Below is a small trained network, with its code and all its weights. Each question gives an input and a class and asks what happens when units are switched off, that is, made to give their printed mean instead of their output.

import numpy as np


def w(rows, s, z=0):
    codes = np.array(rows[::2]) - 128.0
    scale = np.full(codes.shape[1], s)
    scale[-1] = z or s
    return codes * scale


def f(y):
    return y / 2 * (1 + np.tanh(0.7978845608 * (y + 0.044715 * y**3)))


def log_softmax(a):
    a = a - a.max(-1, keepdims=True)
    return a - np.log(np.exp(a).sum(-1, keepdims=True))


def net(x, mask):
    res = np.array(x, float).reshape(1, 3) / 4 @ E
    y = f(res @ A[0][:, :-1].T + A[0][:, -1])
    res = res + np.where(mask, y, B[0][:, -1]) @ B[0][:, :-1]
    return log_softmax(res[-1] @ U[:, :-1].T + U[:, -1])


A, B = {}, {}
E = w([
[171,202,34,167,138,141,177,108],'x0',
[167,106,132,193,122,10,108,96],'x1',
[84,141,12,133,40,93,50,139],'x2',
],0.013)
A[0] = w([
[162,117,148,118,135,47,107,157,75],'neuron 1',
[109,150,146,100,73,184,169,168,166],'neuron 2',
[155,136,130,123,81,149,77,115,2],'neuron 3',
[125,113,116,112,134,159,126,155,42],'neuron 4',
[138,175,94,133,70,145,64,126,83],'neuron 5',
[183,175,133,101,246,164,185,47,181],'neuron 6',
[180,140,150,129,169,158,100,153,55],'neuron 7',
[121,125,156,170,169,60,89,72,98],'neuron 8',
[110,144,129,65,141,154,115,172,122],'neuron 9',
[166,196,106,139,123,206,128,145,119],'neuron 10',
[60,92,112,118,63,121,116,132,137],'neuron 11',
[114,117,186,134,147,128,162,96,149],'neuron 12',
[177,162,74,173,170,82,199,101,97],'neuron 13',
[142,60,174,120,170,137,78,149,140],'neuron 14',
[57,139,170,119,106,195,105,167,101],'neuron 15',
[115,100,62,106,128,135,56,124,136],'neuron 16',
[82,49,183,54,101,99,98,148,89],'neuron 17',
],0.011,0.0056)
B[0] = w([
[120,106,172,178,155,121,98,86,168],'neuron 1',
[102,156,163,108,169,82,77,111,189],'neuron 2',
[61,95,143,248,151,240,176,66,133],'neuron 3',
[68,110,176,228,170,158,119,46,134],'neuron 4',
[63,64,159,130,168,168,178,159,191],'neuron 5',
[79,117,117,99,126,164,109,171,251],'neuron 6',
[55,110,149,169,170,188,130,132,146],'neuron 7',
[94,128,122,145,151,94,75,93,184],'neuron 8',
[132,115,152,140,218,73,69,85,170],'neuron 9',
[113,187,93,125,110,124,66,109,189],'neuron 10',
[117,67,116,120,146,124,177,153,189],'neuron 11',
[118,94,112,96,140,167,148,143,185],'neuron 12',
[70,128,93,118,89,142,97,121,209],'neuron 13',
[74,128,127,122,87,118,151,151,191],'neuron 14',
[119,147,177,166,74,125,79,110,186],'neuron 15',
[91,80,124,130,150,125,131,150,195],'neuron 16',
[74,188,33,71,57,142,170,72,212],'neuron 17',
],0.011,0.015)
U = w([
[77,220,52,107,78,143,173,57,107],'0',
[100,139,206,200,211,73,6,68,104],'1',
[86,37,163,101,236,164,215,222,70],'2',
[147,130,116,17,131,57,114,216,254],'3',
[248,159,169,174,225,134,208,73,51],'4',
[254,139,163,158,184,167,203,91,52],'5',
],0.0097,0.0077)

Each question gives the input, the list of numbers given to net, and the class t.
The units are the neurons (one row each of A and B). Each row of codes is followed by its name. A weight is (code - 128) times the scale printed after its matrix; where a second scale follows, it is the last column's (A, B and U).
mask holds one flag per neuron, in row order. A switched-off neuron (its flag False) gives its mean, the last column of its row in B, instead of its output. The means were averaged over made-up inputs and are rounded, as every weight is.
A unit's drop is (log p(t) with every unit on - log p(t) with that unit switched off) / (log p(t) with every unit on - log p(t) with every unit switched off).
The circuit of an input: a set's keep is (log p(t) with only the set's units on - log p(t) with every unit switched off) / (log p(t) with every unit on - log p(t) with every unit switched off). Starting from the 12 units with the biggest drops (on a tie, the unit counted first), units are removed one at a time, each time the one whose removal leaves the highest keep (on an exact tie, the one counted first), for as long as the keep stays at least 0.8.
units of the circuit, in order: the units of the circuit, biggest drop first
unit that matters most: the unit with the biggest drop
k most important neurons: the k neurons with the biggest drops, biggest first
drop when u is switched off: that unit's drop, to one decimal
input [-3,2,3], class 3: units of the circuit, in order : [neuron 4; neuron 15]
input [2,1,3], class 3: unit that matters most : neuron 17
input [-3,-4,2], class 1: 4 most important neurons : [neuron 9; neuron 15; neuron 2; neuron 6]
input [5,-3,7], class 2: 2 most important neurons : [neuron 5; neuron 17]
input [-6,-7,5], class 1: 4 most important neurons : [neuron 9; neuron 15; neuron 2; neuron 4]
input [-1,6,7], class 2: units of the circuit, in order : [neuron 5; neuron 11]
input [5,7,4], class 1: 3 most important neurons : [neuron 17; neuron 8; neuron 1]
input [-7,-8,-1], class 1: 4 most important neurons : [neuron 9; neuron 2; neuron 15; neuron 4]
input [-1,-2,1], class 3: 2 most important neurons : [neuron 1; neuron 8]
input [-1,-3,-2], class 3: 3 most important neurons : [neuron 1; neuron 8; neuron 5]
input [5,4,6], class 2: units of the circuit, in order : [neuron 5; neuron 17]
input [-1,1,-1], class 3: 2 most important neurons : [neuron 5; neuron 17]
input [-7,-3,8], class 2: 2 most important neurons : [neuron 11; neuron 5]
input [5,6,4], class 1: units of the circuit, in order : [neuron 17]
input [-1,-3,-1], class 3: 4 most important neurons : [neuron 1; neuron 8; neuron 3; neuron 7]
input [4,5,-6], class 2: 2 most important neurons : [neuron 17; neuron 6]
input [4,6,3], class 1: 2 most important neurons : [neuron 17; neuron 8]
input [0,4,-5], class 2: drop when neuron 2 is switched off : 0.3
input [2,-7,-7], class 1: drop when neuron 9 is switched off : 0.2
input [-6,-7,2], class 1: units of the circuit, in order : [neuron 15]
input [-8,-6,4], class 0: drop when neuron 17 is switched off : 6.8
input [-4,1,-3], class 0: drop when neuron 17 is switched off : 0.4
